Here is a tiny trained network, its code and every weight. The questions are about switching its units off for an input and a class, where a switched-off unit gives its printed mean instead of its output.

import numpy as np


def w(rows, s, z=0):
    codes = np.array(rows[::2]) - 128.0
    scale = np.full(codes.shape[1], s)
    scale[-1] = z or s
    return codes * scale


def norm(h):
    return h / np.sqrt((h * h).mean(-1, keepdims=True) + 1e-5)


def f(y):
    return np.maximum(y, 0)


def log_softmax(a):
    a = a - a.max(-1, keepdims=True)
    return a - np.log(np.exp(a).sum(-1, keepdims=True))


def net(x, mask):
    res = np.array(x, float).reshape(1, 8) / 4 @ E
    u = 0
    for l in range(3):
        y = f(norm(res) @ A[l][:, :-1].T + A[l][:, -1])
        res = res + np.where(mask[u : u + 3], y, B[l][:, -1]) @ B[l][:, :-1]
        u += 3
    return log_softmax(norm(res)[-1] @ U[:, :-1].T + U[:, -1])


A, B = {}, {}
E = w([
[91,123,81,131,60,97,102,125,204,46,88],'x0',
[165,121,147,148,88,203,134,167,179,192,118],'x1',
[174,112,93,230,141,88,135,152,97,112,134],'x2',
[114,124,106,180,107,171,67,179,100,82,136],'x3',
[113,114,64,156,79,116,114,148,171,186,132],'x4',
[164,140,255,110,107,94,141,132,183,96,137],'x5',
[137,172,157,107,162,85,34,140,130,138,113],'x6',
[168,119,122,148,167,140,125,105,149,98,81],'x7',
],0.0037)
A[0] = w([
[97,182,151,82,73,103,93,166,171,164,152,6],'0.n0',
[52,110,3,75,130,144,165,95,93,168,108,2],'0.n1',
[201,129,89,108,111,93,148,106,134,186,123,40],'0.n2',
],0.0055,0.0028)
B[0] = w([
[148,3,163,100,43,57,54,185,89,197,109,206],'0.n0',
[59,110,73,77,119,163,100,11,136,122,191,255],'0.n1',
[154,142,101,108,198,84,109,97,189,183,113,171],'0.n2',
],0.0074,0.0026)
A[1] = w([
[118,131,29,208,170,157,82,130,3,161,150,158],'1.n0',
[140,137,24,196,35,197,120,189,218,67,112,30],'1.n1',
[98,215,222,49,171,96,95,122,155,82,48,4],'1.n2',
],0.004,0.0023)
B[1] = w([
[94,188,122,85,150,86,100,164,100,75,110,252],'1.n0',
[119,211,140,170,65,165,118,80,166,86,3,201],'1.n1',
[175,15,221,176,199,165,74,36,164,87,114,192],'1.n2',
],0.0074,0.0038)
A[2] = w([
[134,147,114,53,91,26,90,139,142,103,48,186],'2.n0',
[143,202,135,197,187,100,162,76,194,247,137,53],'2.n1',
[163,183,202,88,151,254,240,148,57,171,146,3],'2.n2',
],0.004,0.002)
B[2] = w([
[131,102,161,160,105,143,191,173,108,200,178,252],'2.n0',
[183,174,31,139,170,103,159,131,166,173,126,166],'2.n1',
[196,107,69,61,110,254,172,240,128,60,188,168],'2.n2',
],0.0085,0.004)
U = w([
[199,118,130,95,143,241,206,204,107,94,189,126],'0',
[118,187,107,242,19,186,119,103,198,121,5,116],'1',
[23,139,49,46,122,144,115,3,116,123,165,209],'2',
[113,88,177,215,95,78,232,83,136,51,145,5],'3',
[175,58,252,128,205,144,66,31,161,81,111,153],'4',
[117,37,203,125,4,103,89,174,143,221,156,152],'5',
[99,203,123,189,183,83,73,199,2,63,124,106],'6',
[202,153,85,163,205,81,194,117,188,215,123,114],'7',
],0.0085,0.0022)

Each question gives the input, the list of numbers given to net, and the class t.
The units are the neurons (one row each of A and B). Each row of codes is followed by its name. A weight is (code - 128) times the scale printed after its matrix; where a second scale follows, it is the last column's (A, B and U).
mask holds one flag per neuron, layer by layer. A switched-off neuron (its flag False) gives its mean, the last column of its row in B, instead of its output. The means were averaged over made-up inputs and are rounded, as every weight is.
A unit's drop is (log p(t) with every unit on - log p(t) with that unit switched off) / (log p(t) with every unit on - log p(t) with every unit switched off).
The circuit of an input: a set's keep is (log p(t) with only the set's units on - log p(t) with every unit switched off) / (log p(t) with every unit on - log p(t) with every unit switched off). Starting from all 9 units, units are removed one at a time, each time the one whose removal leaves the highest keep (on an exact tie, the one counted first), for as long as the keep stays at least 0.8.
circuit, biggest first: the units of the circuit, biggest drop first
most important unit: the unit with the biggest drop
k most important neurons: the k neurons with the biggest drops, biggest first
k most important neurons of layer l: the k neurons of layer l with the biggest drops, biggest first
drop of u: that unit's drop, to one decimal
input [-8,2,5,0,5,7,0,-7], class 0: 4 most important neurons : 2.n2; 1.n2; 0.n1; 1.n1
input [-3,2,8,-4,-4,5,1,-7], class 0: circuit, biggest first : 2.n2; 0.n0
input [6,1,-3,3,3,2,2,2], class 5: most important unit : 0.n0
input [6,-5,6,-8,8,5,1,5], class 7: 2 most important neurons of layer 0 : 0.n2; 0.n0
input [6,-8,-4,-5,7,2,1,4], class 5: 2 most important neurons : 2.n0; 0.n0
input [-5,0,5,-8,-5,-7,0,-2], class 2: 2 most important neurons : 0.n1; 1.n0
input [-3,5,5,6,-2,3,6,3], class 6: 2 most important neurons of layer 2 : 2.n0; 2.n2
input [-5,5,-7,3,5,-6,3,0], class 2: 2 most important neurons : 0.n1; 2.n0
input [-2,7,3,-1,5,4,0,6], class 7: 2 most important neurons : 0.n2; 2.n1
input [-1,-2,2,5,2,-6,-7,3], class 2: drop of 1.n2 : 0.0
input [-6,-6,3,-2,8,-1,-3,-4], class 2: drop of 0.n1 : 1.0
input [-8,-2,6,-1,-4,8,-6,8], class 0: drop of 2.n2 : 0.6
